Below is a small trained network, with its code and all its weights. Each question gives an input and a class and asks what happens when units are switched off, that is, made to give their printed mean instead of their output.

import numpy as np


def w(rows, s, z=0):
    codes = np.array(rows[::2]) - 128.0
    scale = np.full(codes.shape[1], s)
    scale[-1] = z or s
    return codes * scale


def f(y):
    return y / 2 * (1 + np.tanh(0.7978845608 * (y + 0.044715 * y**3)))


def log_softmax(a):
    a = a - a.max(-1, keepdims=True)
    return a - np.log(np.exp(a).sum(-1, keepdims=True))


def net(x, mask):
    res = np.array(x, float).reshape(1, 6) / 4 @ E
    y = f(res @ A[0][:, :-1].T + A[0][:, -1])
    res = res + np.where(mask, y, B[0][:, -1]) @ B[0][:, :-1]
    return log_softmax(res[-1] @ U[:, :-1].T + U[:, -1])


A, B = {}, {}
E = w([
[34,234,122,77,240,96,130,218],'x0',
[68,247,128,143,49,157,162,37],'x1',
[182,80,86,192,210,79,105,129],'x2',
[131,144,40,154,169,54,109,90],'x3',
[129,95,148,157,144,153,98,3],'x4',
[88,72,80,4,155,127,98,166],'x5',
],0.0069)
A[0] = w([
[97,53,89,152,80,126,125,57,178],'n0',
[229,114,88,208,192,86,162,105,222],'n1',
[42,242,98,127,111,155,175,141,200],'n2',
[172,153,146,227,148,67,169,118,198],'n3',
[111,54,106,48,183,120,40,177,223],'n4',
[123,207,206,95,63,216,198,127,253],'n5',
[103,3,123,52,198,120,132,188,223],'n6',
[151,129,97,201,122,123,160,109,206],'n7',
[101,165,193,154,63,212,236,149,118],'n8',
[191,89,120,161,105,200,69,74,175],'n9',
[45,244,93,98,113,73,142,127,220],'n10',
[146,70,134,130,70,179,127,33,241],'n11',
],0.0063,0.0026)
B[0] = w([
[84,71,110,132,74,113,177,29,194],'n0',
[93,71,58,179,162,77,85,147,241],'n1',
[85,207,104,67,115,190,180,187,224],'n2',
[69,180,129,186,137,41,40,151,204],'n3',
[206,100,77,120,202,195,203,112,245],'n4',
[118,186,185,100,1,175,75,168,231],'n5',
[255,83,99,113,163,181,188,173,255],'n6',
[62,141,129,141,121,90,84,106,181],'n7',
[161,142,211,142,72,181,76,215,196],'n8',
[88,68,147,187,82,78,140,51,205],'n9',
[6,214,54,48,131,162,189,148,234],'n10',
[155,52,176,133,2,71,180,42,231],'n11',
],0.0064,0.0067)
U = w([
[122,64,126,153,75,61,169,1,103],'0',
[101,119,82,194,189,30,25,174,124],'1',
[138,170,215,135,50,156,50,170,10],'2',
[29,248,58,57,134,140,223,137,190],'3',
[244,106,80,102,205,174,226,151,225],'4',
],0.0068,0.0011)

Each question gives the input, the list of numbers given to net, and the class t.
The units are the neurons (one row each of A and B). Each row of codes is followed by its name. A weight is (code - 128) times the scale printed after its matrix; where a second scale follows, it is the last column's (A, B and U).
mask holds one flag per neuron, in row order. A switched-off neuron (its flag False) gives its mean, the last column of its row in B, instead of its output. The means were averaged over made-up inputs and are rounded, as every weight is.
A unit's drop is (log p(t) with every unit on - log p(t) with that unit switched off) / (log p(t) with every unit on - log p(t) with every unit switched off).
The circuit of an input: a set's keep is (log p(t) with only the set's units on - log p(t) with every unit switched off) / (log p(t) with every unit on - log p(t) with every unit switched off). Starting from all 12 units, units are removed one at a time, each time the one whose removal leaves the highest keep (on an exact tie, the one counted first), for as long as the keep stays at least 0.8.
units of the circuit, in order: the units of the circuit, biggest drop first
k most important neurons: the k neurons with the biggest drops, biggest first
drop of u: that unit's drop, to one decimal
input [4,0,7,5,3,5], class 4: units of the circuit, in order	n4, n6
input [-3,0,7,7,2,-3], class 1: 2 most important neurons	n1, n3
input [-3,7,3,-6,2,-5], class 2: units of the circuit, in order	n8
input [0,1,2,-2,-5,-8], class 2: 2 most important neurons	n8, n5
input [-7,-6,4,-4,-6,-4], class 0: units of the circuit, in order	n9, n2
input [-2,-3,6,-1,2,-3], class 1: units of the circuit, in order	n1, n3
input [5,2,5,-1,-3,6], class 4: units of the circuit, in order	n6, n4
input [2,-6,7,3,-1,2], class 4: 2 most important neurons	n6, n4
input [4,-2,1,7,0,1], class 4: 2 most important neurons	n4, n5
input [-6,-6,2,1,-5,-7], class 1: drop of n3	0.2
input [5,-2,2,-4,8,1], class 4: drop of n3	0.1
input [7,-7,5,0,3,5], class 4: drop of n6	0.0
